Below is a small trained network, with its code and all its weights. Each question gives an input and a class and asks what happens when units are switched off, that is, made to give their printed mean instead of their output.

import numpy as np


def w(rows, s, z=0):
    codes = np.array(rows[::2]) - 128.0
    scale = np.full(codes.shape[1], s)
    scale[-1] = z or s
    return codes * scale


def norm(h):
    return h / np.sqrt((h * h).mean(-1, keepdims=True) + 1e-5)


def f(y):
    return np.maximum(y, 0)


def log_softmax(a):
    a = a - a.max(-1, keepdims=True)
    return a - np.log(np.exp(a).sum(-1, keepdims=True))


def net(x, mask):
    res = np.array(x, float).reshape(1, 8) / 4 @ E
    u = 0
    for l in range(4):
        y = f(norm(res) @ A[l][:, :-1].T + A[l][:, -1])
        res = res + np.where(mask[u : u + 5], y, B[l][:, -1]) @ B[l][:, :-1]
        u += 5
    return log_softmax(norm(res)[-1] @ U[:, :-1].T + U[:, -1])


A, B = {}, {}
E = w([
[242,3,222,94,124,148],'x0',
[143,98,93,77,142,78],'x1',
[132,84,73,125,110,166],'x2',
[110,145,140,131,114,184],'x3',
[148,229,164,135,146,81],'x4',
[58,56,205,101,208,73],'x5',
[181,77,147,46,133,191],'x6',
[97,140,140,120,96,204],'x7',
],0.0039)
A[0] = w([
[168,193,56,116,64,111,58],'L0N0',
[181,67,136,97,145,33,255],'L0N1',
[139,221,200,149,139,148,240],'L0N2',
[48,101,108,131,70,160,185],'L0N3',
[141,255,123,123,144,100,179],'L0N4',
],0.0044,0.00089)
B[0] = w([
[159,103,101,244,31,183,203],'L0N0',
[102,215,148,108,210,131,254],'L0N1',
[74,161,253,193,126,66,222],'L0N2',
[138,136,88,79,219,219,188],'L0N3',
[99,112,242,83,99,18,239],'L0N4',
],0.0044,0.003)
A[1] = w([
[86,152,99,87,101,133,64],'L1N0',
[104,140,41,119,146,78,63],'L1N1',
[121,254,36,130,96,183,132],'L1N2',
[143,114,118,175,32,104,10],'L1N3',
[120,225,87,159,129,201,123],'L1N4',
],0.0055,0.0012)
B[1] = w([
[174,110,107,229,208,159,160],'L1N0',
[59,72,134,132,171,170,191],'L1N1',
[180,92,143,112,201,90,252],'L1N2',
[232,13,127,236,97,67,189],'L1N3',
[235,2,96,206,66,162,220],'L1N4',
],0.0041,0.0025)
A[2] = w([
[119,152,64,115,121,121,45],'L2N0',
[116,130,108,140,144,174,9],'L2N1',
[128,112,107,130,121,211,99],'L2N2',
[174,100,68,91,85,150,127],'L2N3',
[160,91,141,1,137,100,110],'L2N4',
],0.0069,0.0013)
B[2] = w([
[176,188,102,178,109,155,141],'L2N0',
[77,95,95,168,166,133,147],'L2N1',
[100,113,1,123,100,122,197],'L2N2',
[92,110,200,161,144,76,204],'L2N3',
[208,72,214,53,194,199,253],'L2N4',
],0.0054,0.0031)
A[3] = w([
[3,48,37,116,94,151,127],'L3N0',
[158,47,176,127,125,153,248],'L3N1',
[201,174,169,224,114,112,210],'L3N2',
[3,228,138,127,122,33,206],'L3N3',
[127,66,74,70,1,154,144],'L3N4',
],0.0046,0.0016)
B[3] = w([
[107,176,24,131,193,74,188],'L3N0',
[68,200,64,35,202,124,254],'L3N1',
[101,101,111,111,2,32,242],'L3N2',
[84,223,195,142,56,128,247],'L3N3',
[106,181,89,215,228,134,169],'L3N4',
],0.0048,0.0038)
U = w([
[89,120,18,182,207,202,78],'0',
[160,93,203,30,220,182,252],'1',
[67,178,131,152,169,98,99],'2',
[185,105,96,221,58,109,24],'3',
[82,223,254,133,93,88,152],'4',
],0.0076,0.0014)

Each question gives the input, the list of numbers given to net, and the class t.
The units are the neurons (one row each of A and B). Each row of codes is followed by its name. A weight is (code - 128) times the scale printed after its matrix; where a second scale follows, it is the last column's (A, B and U).
mask holds one flag per neuron, layer by layer. A switched-off neuron (its flag False) gives its mean, the last column of its row in B, instead of its output. The means were averaged over made-up inputs and are rounded, as every weight is.
A unit's drop is (log p(t) with every unit on - log p(t) with that unit switched off) / (log p(t) with every unit on - log p(t) with every unit switched off).
The circuit of an input: a set's keep is (log p(t) with only the set's units on - log p(t) with every unit switched off) / (log p(t) with every unit on - log p(t) with every unit switched off). Starting from the 12 units with the biggest drops (on a tie, the unit counted first), units are removed one at a time, each time the one whose removal leaves the highest keep (on an exact tie, the one counted first), for as long as the keep stays at least 0.8.
units of the circuit, in order: the units of the circuit, biggest drop first
k most important neurons: the k neurons with the biggest drops, biggest first
k most important neurons of layer l: the k neurons of layer l with the biggest drops, biggest first
drop when u is switched off: that unit's drop, to one decimal
input [6,2,-3,7,-5,-8,8,6], class 0: most important neuron of layer 0	L0N4
input [1,1,-2,8,-2,-6,6,2], class 0: units of the circuit, in order	L2N2; L3N4
input [5,-7,-2,1,-6,-2,5,0], class 0: units of the circuit, in order	L2N2; L0N4; L3N4
input [-5,-8,4,1,5,-5,-8,2], class 3: units of the circuit, in order	L1N4; L3N1
input [5,-2,5,3,8,-4,0,7], class 3: 2 most important neurons of layer 1	L1N4; L1N3
input [-2,5,2,6,4,0,4,5], class 0: 2 most important neurons	L2N2; L1N0
input [3,-8,1,2,-5,-4,7,-5], class 0: 2 most important neurons	L2N2; L0N4
input [-6,-6,1,-4,8,-7,4,6], class 3: 2 most important neurons	L1N4; L0N0
input [7,5,1,6,-7,-5,-3,6], class 0: 2 most important neurons	L2N2; L3N4
input [-7,0,-5,8,-4,4,3,6], class 0: 2 most important neurons	L1N4; L0N3
input [-3,4,-6,2,-5,0,-3,8], class 0: drop when L2N4 is switched off	0.0
input [-3,5,-4,-8,-7,2,1,8], class 0: drop when L0N4 is switched off	0.3
input [-4,-7,-4,5,-3,1,6,4], class 0: drop when L2N2 is switched off	0.1
input [-1,6,-3,3,4,-8,-3,4], class 3: most important neuron	L0N0
